[[-0.22 -0.71 -1.33 -0.13  1.47 -1.80  1.22 -0.46 -2.46]
 [-3.44  1.25 -0.87  2.03  1.34  0.33 -4.60  2.27 -4.85]
 [ 2.67 -0.46  0.79 -0.94 -1.05 -0.35  1.96 -1.07  2.29]
 [ 1.84  0.09  1.30 -0.59 -1.56  0.88  0.68 -0.47  3.11]
 [-3.29  1.18  0.29  1.19 -0.12  2.34 -3.36  1.68 -0.07]]
->
[[-3.44  1.25 -0.87  2.03  1.34  0.33 -4.60  2.27 -4.85]
 [ 1.84  0.09  1.30 -0.59 -1.56  0.88  0.68 -0.47  3.11]]

[[-4.78 -1.11  2.50  3.05  1.13  1.56  4.94 -4.45  1.37 -1.78 -4.59 -2.24]
 [ 3.69  0.75 -0.57  2.83  3.46 -1.29 -3.01  4.86  1.62  2.90  0.67 -3.17]
 [ 3.15  3.07  4.40 -3.91 -2.47 -4.32  2.16  4.70  3.57 -0.16 -5.16  4.08]
 [-2.29  0.89 -0.21  4.91  0.70 -1.55 -0.48 -1.52 -3.63  2.27 -1.29 -2.05]
 [ 4.56  4.37 -2.12  2.72 -4.29 -1.10  1.21  4.65 -4.11  2.59 -0.95 -0.92]
 [-2.64  3.88  4.31 -1.03 -4.68 -1.46  3.80 -0.55 -2.43 -5.08  4.66  0.27]]
->
[[ 3.69  0.75 -0.57  2.83  3.46 -1.29 -3.01  4.86  1.62  2.90  0.67 -3.17]
 [-2.29  0.89 -0.21  4.91  0.70 -1.55 -0.48 -1.52 -3.63  2.27 -1.29 -2.05]
 [-2.64  3.88  4.31 -1.03 -4.68 -1.46  3.80 -0.55 -2.43 -5.08  4.66  0.27]]

[[-0.29  0.29  0.35 -0.82  0.35 -0.86 -1.27  0.80  0.19  0.75 -0.70]
 [ 1.45 -0.26  2.11 -1.91  1.56 -1.51 -4.21  2.12  1.00  0.20  1.26]
 [ 1.55 -1.00  3.30 -0.78  2.23 -2.14 -4.77  3.17 -0.11 -0.11  4.17]
 [-0.14 -0.06  0.38  0.01  0.27 -0.47 -0.54  0.53 -0.23  0.23  0.40]
 [-0.82 -0.17  0.07  1.10 -0.03 -0.33  0.70  0.29 -1.10  0.22  0.90]]
->
[[ 1.45 -0.26  2.11 -1.91  1.56 -1.51 -4.21  2.12  1.00  0.20  1.26]
 [-0.14 -0.06  0.38  0.01  0.27 -0.47 -0.54  0.53 -0.23  0.23  0.40]]

[[-1.78 -0.45  3.48]
 [-0.25 -0.92  0.62]
 [ 3.41  1.27 -0.73]
 [ 0.01 -1.59  0.91]
 [-0.53  3.55  1.07]
 [ 0.01  2.75 -3.01]
 [-2.73 -0.16  1.67]
 [ 0.06  1.28 -1.41]
 [ 2.07  3.20  3.34]
 [-3.25  5.28 -3.47]]
->
[[-0.25 -0.92  0.62]
 [ 0.01 -1.59  0.91]
 [ 0.01  2.75 -3.01]
 [ 0.06  1.28 -1.41]
 [-3.25  5.28 -3.47]]

[[-2.88  0.90  0.12  0.62]
 [ 0.41  1.42  4.54 -0.46]]
->
[[ 0.41  1.42  4.54 -0.46]]

[[-0.72 -0.73 -0.33 -0.16 -0.37 -2.65]
 [ 2.78  1.38 -0.37  1.10 -0.30 -1.08]
 [-0.26 -1.38  0.12 -1.16  1.08 -0.55]
 [-1.41  0.54  0.82  0.10  0.13  3.50]
 [ 4.81 -2.07  0.33 -1.23 -1.43 -1.01]
 [ 0.82  1.88 -0.57  1.48  0.91 -3.83]
 [ 3.25 -2.51 -0.43 -1.93  0.77  1.51]]
->
[[ 2.78  1.38 -0.37  1.10 -0.30 -1.08]
 [-1.41  0.54  0.82  0.10  0.13  3.50]
 [ 0.82  1.88 -0.57  1.48  0.91 -3.83]]

[[ 3.17 -5.06]
 [-4.57  3.77]]
->
[[-4.57  3.77]]

[[ 1.34 -0.38  1.75 -2.08 -1.62  1.60  2.79  1.55 -2.09  1.94 -1.41  0.07
   4.88  1.11]
 [-0.78 -1.71 -1.53 -2.78 -0.36  0.90  0.08  0.06 -0.94 -0.25  1.55 -1.54
   0.04  0.58]]
->
[[-0.78 -1.71 -1.53 -2.78 -0.36  0.90  0.08  0.06 -0.94 -0.25  1.55 -1.54
   0.04  0.58]]

[[-1.28  2.12  1.04 -0.41  3.79 -2.40  1.31]
 [-0.30 -0.62  0.61 -1.08  1.57 -0.18  0.42]
 [-0.88  1.66  0.46  0.22  1.68 -1.19  0.05]
 [ 0.29  3.24  4.73  1.38 -2.47 -0.39 -1.66]
 [-0.11  0.17 -0.44 -1.25  0.86  0.64 -3.73]
 [-4.75  0.09 -0.36  5.58 -2.54 -3.32 -1.14]]
->
[[-0.30 -0.62  0.61 -1.08  1.57 -0.18  0.42]
 [ 0.29  3.24  4.73  1.38 -2.47 -0.39 -1.66]
 [-4.75  0.09 -0.36  5.58 -2.54 -3.32 -1.14]]
